Table B holds the same points as the rows below and some others, measured another way and shuffled. Each row below is followed by which row of B it is.
B:
0: [ -88 -197 -124   94  112 -150  343  212  304   72   20  157 -101   25
  -17  -45   86]
1: [  32  -15 -132  -37   38  -12  -47    2  185  -24   71  427 -272 -101
 -109 -142  203]
2: [ -37   34  -31 -186  -64 -150  107 -246   16   13 -123  -97  -71   37
   -4  -38  -70]
3: [-335 -228   30  315   51 -196  297  347  171 -192  128  237  -62   21
  -42  220    7]
4: [-225 -263   40  146   -2 -204 -120   61  108 -191   81  206 -144   63
  -84   66   14]
5: [-204 -136 -150    9  127 -140   63  145  249  -90  116  208 -206  -56
 -169  -49  208]
6: [-174   78   -1  -64  -20   42  235  -11   67   79 -149 -327  152  187
   71  -90 -159]
7: [-226  -29 -156  163   14  -58  183  379   83 -216  138  541 -217 -100
 -205  195  137]
8: [ -30    8   92   82  -57  -20  -65 -189  128  -50   37  149 -125   24
   89 -154  -28]
9: [-177  229   63  -76 -215  -87  129 -274 -163 -155  -95 -135   -3   62
   41  111 -263]
10: [-184 -139  173  148   24    5 -132   66   72 -120   32  129   -5   54
    5   -7   47]
11: [  13 -240  -11  -25   29 -168  -67 -120  199   47  -33  112 -143   73
    4 -144   47]
12: [-181  -43  -93  -72  -42  -32  179  133    1   15 -160 -123   84  181
  -56   52 -133]
13: [-181 -334  181  198   23 -160  -42   55  145  -67   -5   14   24  154
   73   13  -52]
14: [-124   75  103  129  -37  101  141   -6  123   17  -30  -60   68  125
  148 -136 -118]
15: [  41  -32  259 -101  -86  -27 -106 -355  -44   55 -181 -183   87  114
  165 -114 -124]
16: [ -76 -122   63   93  -43  -18 -306  -16   49 -170   77  406 -198   -4
  -77  -32   91]
17: [-179  108  -66 -231  -42   52  182   19  -68   66 -243 -354  176  184
  -47   -2 -139]
18: [  64 -237   11  -65   31 -121  -33  -43  131   81  -95  161  -94   53
  -11  -82   79]
19: [-142  257  238 -350 -112  175 -184 -316 -321  -21 -306 -472  270  114
    9   -9 -119]
20: [-114   17   -4  -93 -239 -281    7 -315 -156 -187  -90   32 -142   68
  -27  167 -252]
21: [  29   51 -130  -78  -33  162 -181  -32  130   76  -64  147 -101  122
  -28 -295   14]
22: [  37  132    9 -339  -64  104  284 -149  -82  289 -412 -525  291  236
  121 -121 -221]
23: [-206 -156    7  165   56 -199  195   74  228 -101  104  131 -127    3
   -1   20   41]
24: [-155 -180 -142   76   65 -145  324  262  212   15   -8  135  -70   63
  -62   43   24]
25: [-122 -312  105   89  112 -124   78  111  216   48  -40  -25   38  108
   42  -50   67]
26: [ -90  108   38   -5   75  246   63  138  126   80  -56    2   85   56
   28 -186   94]
27: [-235    6  210  -44  116   51   32   35   22  -56  -45 -164  123  -21
  -14    8  140]
28: [  47   11  -30  -59  -15   62 -221 -169  151   26   -6  190 -169   39
   -6 -276   72]
29: [  11   59   97   20  -31  145   15  -71   99   92  -92    5   50  111
  133 -199  -48]
30: [ -60 -210  368    4 -108 -124 -202 -381  -36   13 -192 -355  168  255
  228  -83 -247]
31: [ -47 -232    6  -57   51 -155   98  -10  147   79 -102  -30  -14   97
    1  -51   18]
32: [-193  -42 -100  -64  -74   37   57  194  -63  -12 -174  -63  102  218
  -94   65 -147]
33: [  16   24   12   92   18  143   31   78  171   57    6  263  -70   22
   50 -178   69]
34: [ 119  159  310 -283 -106   83  -93 -527 -145  138 -289 -356  168   81
  205 -166 -122]
35: [-168 -147  124  113   24  -62  128   95   93  -33  -40    4   56   88
   49   43  -25]
36: [ -76   17  -14  -80 -130 -219  380 -258   57   81 -182 -337   53  188
  161  -24 -332]
37: [  68   45  -80  -24  -26  125  -29   17  117   72  -46  282 -115   35
   -5 -185   51]
38: [-171  -80  -24 -155  -37 -101  -69   -2  -80  -97 -116  -11  -20   66
 -150   99   -3]
39: [-348   24  128  204   59 -127  335   95  143 -192  129   -8  -16  -67
   30  128   21]
40: [-218 -108   60   35  -31  -67   69  131  -26  -99  -74   16   53  101
  -52  139  -56]
41: [  41   48  -47 -114   78  151  -31   -3  168  124  -59  119  -60    4
  -24 -253  163]
42: [-229 -220  272  247   34 -155   81    5  146 -117   53  -16   42   69
  126   45  -35]
43: [-150 -166 -112   70  110 -145  231  162  282    9   51  114 -116   26
  -50  -62   90]
44: [-261   -2  245  114  109  125 -118  141   42 -171   83  121   38  -79
  -44   20  218]
45: [-124 -196   35   33  -59  -97  -46  122  -48  -94  -87  189  -19  100
  -77  143  -41]
46: [-116 -451  163  197  116 -133 -176  146  225  -42   47  213  -52   87
    3  -44  144]
47: [  13  213 -179 -271  -53  115  110  -53  -18   96 -172   12  -35   39
  -86 -112   -3]
48: [ 101  -21   58 -134  -26   44 -265 -297  107   83  -84   38  -94   70
   52 -296   38]
49: [   6 -194 -124 -176  -41 -150 -203 -113   47    4 -109  116 -157  109
 -125  -81   10]
50: [-212 -331   54  152  181   49   64  443  210   46  -42   56  125  152
  -41  -11  138]
51: [ -94 -413  -19  318  -17 -325 -150  118  226 -253  230  716 -395  -48
  -99   97  108]
52: [-139 -175 -201   18   -6  -90   66  289   75  -70  -26  323 -134   73
 -188   94   35]
53: [-206 -139 -147   69  -18  -57 -183  206   80 -190   81  374 -207   49
 -213   35   78]
54: [ 131   22  145 -120  -89   86 -216 -343   21  112 -162  -41    5  123
  140 -260  -78]
55: [-336  151   98  227  -55 -124  315  -20   92 -246  152   35  -80  -51
   60  112  -98]
56: [ -50   21  158  -61  -33  203 -202  -15  -53   33 -149  -15  121  124
   31 -108    0]
57: [-284  -14  -11   87 -119 -222  118   35  -78 -288   57  207 -144  -20
 -115  273  -92]
58: [  15   42 -194 -258   -2   66   75   27   45  152 -202  -32   -6  108
  -94 -135   11]
59: [ -31  -92 -218 -155   -2  -81  199   52  141  146 -163  -68  -29  167
  -50 -102  -68]
60: [  69   22 -245 -152 -157  -35   22  -55    3   59 -155  197 -149  140
  -72  -78 -142]
61: [-136  -73  -26  -87  -30  -89 -124   -3  -30 -129  -33  175 -114    4
 -151   70   59]
62: [-219   94  160  -47   15  -47   15 -187   27 -123    5 -155    7  -28
   12  -23   29]
63: [-130  -50  -54  -31 -207 -249   63 -135 -112 -164  -90  104 -118  110
  -57  189 -235]
64: [  55 -127 -113  -72  -19   -3  -94   66   79   39  -76  332 -150   50
  -96  -77   82]
65: [-163  136  300   23  -45   63    5 -130 -111 -139  -37  -20   78  -49
   71   76    1]
66: [-129  266  -24 -154   34  163  278  -38   87  113 -126 -298  122   57
   49 -170  -25]
67: [-226 -112 -151   68   25  -45  209  288  145  -17  -34   45   -7  145
  -85   23  -41]
68: [  29   58 -216 -235  106  314  -67  314   65  168 -162  216    4   39
 -204 -180  252]
69: [-165  146   89  -69    3 -155  205 -265   77 -108   37 -108  -93 -109
   31  -13   28]
70: [  67   45 -116 -210  -15   96  113   21   25  173 -218    9   32   99
  -26 -117  -10]
71: [-147   42  141  196    2   64  157   76  124  -66   55  142    1    2
  102  -29    4]

[ 166 -110  411 -247 -122  374  205 -114 -112  410   83 -113 -260  268
   10  360 -157 -119  119 -114 -145   39  184  -62   77  246] : 42
[-252  246 -123  234    4 -240 -194  382  153 -168  115  -89  -79  -93
 -445 -360   52  138 -192  133  102 -333   57 -135  -33 -215] : 57
[-199  230 -372    0  229 -433 -493  434  292 -461  -55  178   18 -142
  -91 -563   30   71 -140  228   30 -472   71  -95 -310 -357] : 56
[  86 -116  284   59   32   18 -101 -198  -27  174   98  -96 -101  114
 -383  165   -8  -68   83  -30   89   23 -160  104  104 -141] : 64
[ -89   -6  118 -174  177  155  -56 -116 -124  -76 -211  109   -4  102
   47  -35 -147 -211   51  -50    8  -11   68   62  -43  -92] : 67
[-211   81   33   38  140  -56  -61  127  153  -76 -256  100   69 -142
  -46   -7   36   55   28   32  131   15  -51   70   93   72] : 18
[-195   95   59   75   34   53  -52  -63   11   34   12  -22  -74   37
 -108 -139   50  -88   30   54   13    4  107   48   62 -104] : 63
[ 202  -48  306 -235    9  341   72 -282   42  301  131  -57 -187  333
  240  236  -24 -267  213  -13 -220  112  201  107  -29  -42] : 10
[-173  -43  157 -129 -126  186   75  -56 -198  269  -11    5 -248   24
    8  -18  -90  -35   54  -32  -78   -3  278 -120  107  328] : 13
[  58  -14  233 -111    4  269  110 -153 -113  189  185 -110  -79  114
  -78   45  -75 -114    9    4 -139  -41  170   84   -9 -161] : 9
[  24 -130  417 -370  174  644  349 -507 -164  282 -329  127   89  164
  566  432 -117 -350  302 -139 -146  460  173  331  139  182] : 43
[ 108  -95  255 -312   -7  350  116 -183 -215  239  122  -31 -147  162
  101   87 -178 -164   54  -37 -225  -56  276   13  -73   -3] : 55
[-229   51   57  -87   -9  147    3   -4 -220   41  -47   21 -131   11
  -71 -201 -125  -86  -39  -13  -39 -104  242  -85   18   55] : 3
[  45  -46  256  -33  -16  226   -9 -379  -30  287  184  -85 -186  245
   17   82   67 -240  194   19 -115  150  125  140   65 -126] : 53
[-150  103  109   -4  135  115  106  208  -97 -143 -133  -38  139 -128
 -318  -56 -175   60 -190  -41   93 -183  -10   18   21 -150] : 17
[-248  122   41  -43  174   58   52  179  120 -119 -392  142  138 -150
   80   31  -35   27   11  -10  113   41    8   66   92  145] : 31
[-272   23  -15 -180  182   19  -37  198 -134 -196 -420  213   87 -199
    0 -125 -215   30  -75  -45  105 -133   62  -52   -1  176] : 36
[ 150 -139  147 -132   64  -99 -237  -92   96  128   62   51 -141   76
  -97  100   -8  -30  138   40  -17  -83  -63   43  -51  -32] : 28
[-162  103   87   74  127   19  -20   -1  239    8 -191   53   51  -30
   49   76  126  -32  121   45   86  147  -41  155  127   15] : 49
[  18 -168   -8  -63   42 -306 -424    9 -114  -29  105   73 -190  -58
 -427 -215  -97   51  -28   61   65 -323  -83 -100 -107 -115] : 21
[  17  -60  296 -208   13  366  174 -199 -169  228  -27  -28  -88  140
   78  170 -135 -169   84  -77 -110   82  181   68   53   69] : 35
[-124  271 -105  -67  173  -53  -14  482  379 -225 -149   74  137 -142
  120 -102   21  134 -106  129  -31 -226  116    4 -121  -80] : 62
[ 284 -178  360 -186   42  132  -19 -195  130  307   53  -30 -125  184
   -2  420  -14  -84  213  -35  -61   98  -84  130   43   50] : 48
[-198  112 -159  149  278 -316 -318  232   65 -405  -79   67  200 -264
 -476 -385  -25  116 -209  119  200 -328 -184   84 -106 -477] : 68
[  49  -30   77   45  126 -215 -251   81  196  -49   -9   20  -12  -34
 -309   37   33   65   25   59  124 -136 -202   61  -13 -164] : 1
[ -20  -36  240 -212 -114  272  159  -35  -49  346   12  -14 -229  106
  157  185  -71  -47  118  -36 -146   52  272  -73   87  351] : 30
[  -2  -75  296 -188   94  291  138 -237   69  237 -242   99  -14   88
  306  346    4 -146  255  -60  -36  296   48  192  149  235] : 11
[-118 -100   46  -20  162  -69 -259 -259 -137  -49  -75  113  -28  -18
 -160 -178  -23 -145   82   31   73  -14  -50  124   -4 -195] : 60
[ 255 -122  340  -19 -121  103  -84 -294   68  418  383 -186 -326  321
 -198  230   78 -143  193   26 -120   38   32   49   42 -106] : 16
[-239  113  -89   66  133  -46 -193  -68  -49 -147   59   37    6  -52
 -131 -398   31 -105  -44  125   -6 -130  123   85  -68 -346] : 7
[ -94   49  198   33    1  219   65 -207  -53  171   85  -93  -96  137
  -79    1   31 -165   78    8  -49   95  131  104   97 -117] : 45
[-200   70  -23  113   42 -162 -214  191 -146 -167   52  -54  -96  -59
 -579 -323 -126   48 -202   17  136 -348  -12 -140  -39 -230] : 32
